Below are the code and all the weights of a small trained network. Each question names an input and a class and asks about switching units off, where a switched-off unit gives its printed mean instead of its output.

import numpy as np


def w(rows, s, z=0):
    codes = np.array(rows[::2]) - 128.0
    scale = np.full(codes.shape[1], s)
    scale[-1] = z or s
    return codes * scale


def f(y):
    return y / 2 * (1 + np.tanh(0.7978845608 * (y + 0.044715 * y**3)))


def log_softmax(a):
    a = a - a.max(-1, keepdims=True)
    return a - np.log(np.exp(a).sum(-1, keepdims=True))


def net(x, mask):
    res = np.array(x, float).reshape(1, 8) / 4 @ E
    y = f(res @ A[0][:, :-1].T + A[0][:, -1])
    res = res + np.where(mask, y, B[0][:, -1]) @ B[0][:, :-1]
    return log_softmax(res[-1] @ U[:, :-1].T + U[:, -1])


A, B = {}, {}
E = w([
[67,142,40,117,184,253],'x0',
[127,111,28,229,126,189],'x1',
[167,116,38,168,86,128],'x2',
[251,243,84,71,118,172],'x3',
[126,56,100,58,42,80],'x4',
[104,167,227,99,93,182],'x5',
[179,110,105,103,197,140],'x6',
[204,68,103,90,81,179],'x7',
],0.0071)
A[0] = w([
[77,134,95,132,101,199,175],'n1',
[198,207,167,245,84,158,109],'n2',
[166,99,185,83,137,127,119],'n3',
[152,138,144,62,152,174,102],'n4',
[153,121,155,196,150,187,134],'n5',
[229,223,224,76,201,157,142],'n6',
[66,115,216,98,167,95,148],'n7',
[88,116,228,187,141,107,80],'n8',
[136,177,147,143,94,84,70],'n9',
[189,175,48,92,103,183,186],'n10',
[189,57,80,147,211,106,148],'n11',
[94,109,73,187,141,69,111],'n12',
[98,138,164,116,60,31,254],'n13',
[149,175,159,103,151,173,50],'n14',
[161,62,205,34,43,131,119],'n15',
[123,119,136,136,83,142,181],'n16',
[162,182,157,97,156,123,183],'n17',
[88,183,170,109,133,69,183],'n18',
[130,135,81,111,89,181,61],'n19',
],0.012,0.0051)
B[0] = w([
[145,225,172,141,108,93,180],'n1',
[85,129,167,162,142,77,182],'n2',
[86,126,163,79,100,156,177],'n3',
[160,114,82,133,105,131,172],'n4',
[94,124,144,126,144,83,162],'n5',
[172,136,172,4,141,218,251],'n6',
[105,206,156,192,134,82,223],'n7',
[114,147,61,174,184,96,203],'n8',
[73,120,89,89,176,90,150],'n9',
[102,206,91,190,165,150,232],'n10',
[146,56,224,205,138,198,195],'n11',
[148,65,205,91,126,140,187],'n12',
[70,163,193,97,107,51,246],'n13',
[174,93,128,60,162,136,157],'n14',
[111,155,120,86,40,42,237],'n15',
[122,132,155,113,121,122,153],'n16',
[141,164,189,159,113,176,185],'n17',
[104,183,125,163,141,103,197],'n18',
[133,175,43,128,140,121,157],'n19',
],0.019,0.012)
U = w([
[87,170,158,200,185,85,253],'0',
[147,133,171,78,61,101,142],'1',
[178,125,62,154,89,138,47],'2',
[197,206,124,135,225,239,148],'3',
[194,61,37,103,206,97,32],'4',
[130,1,154,210,113,91,112],'5',
[148,78,54,120,174,127,22],'6',
],0.0082,0.0046)

Each question gives the input, the list of numbers given to net, and the class t.
The units are the neurons (one row each of A and B). Each row of codes is followed by its name. A weight is (code - 128) times the scale printed after its matrix; where a second scale follows, it is the last column's (A, B and U).
mask holds one flag per neuron, in row order. A switched-off neuron (its flag False) gives its mean, the last column of its row in B, instead of its output. The means were averaged over made-up inputs and are rounded, as every weight is.
A unit's drop is (log p(t) with every unit on - log p(t) with that unit switched off) / (log p(t) with every unit on - log p(t) with every unit switched off).
The circuit of an input: a set's keep is (log p(t) with only the set's units on - log p(t) with every unit switched off) / (log p(t) with every unit on - log p(t) with every unit switched off). Starting from the 12 units with the biggest drops (on a tie, the unit counted first), units are removed one at a time, each time the one whose removal leaves the highest keep (on an exact tie, the one counted first), for as long as the keep stays at least 0.8.
units of the circuit, in order: the units of the circuit, biggest drop first
unit that matters most: the unit with the biggest drop
top k neurons: the k neurons with the biggest drops, biggest first
drop of u: that unit's drop, to one decimal
input [4,6,-1,-8,0,2,4,0], class 5: unit that matters most : n10
input [6,-3,-7,1,1,5,-2,-7], class 3: top 2 neurons : [n6 n15]
input [-3,5,-2,-6,6,-7,-3,-8], class 5: units of the circuit, in order : [n12 n6]
input [-1,-3,8,-4,1,4,-8,2], class 1: top 3 neurons : [n10 n15 n7]
input [2,-2,-3,2,2,1,4,-8], class 3: top 2 neurons : [n15 n6]
input [2,-5,-3,1,5,-8,-6,1], class 1: top 2 neurons : [n10 n8]
input [0,-2,2,-3,0,6,1,3], class 1: top 2 neurons : [n10 n15]
input [-3,-6,2,3,-1,3,4,-5], class 1: top 3 neurons : [n10 n6 n13]
input [-4,7,-1,2,6,-8,7,3], class 5: top 2 neurons : [n11 n6]
input [-2,0,8,3,5,4,5,4], class 2: drop of n13 : 0.2
input [7,-6,-8,7,1,-2,1,-7], class 3: drop of n13 : 0.0
input [0,5,-6,-1,3,-8,-8,0], class 1: drop of n11 : 0.3
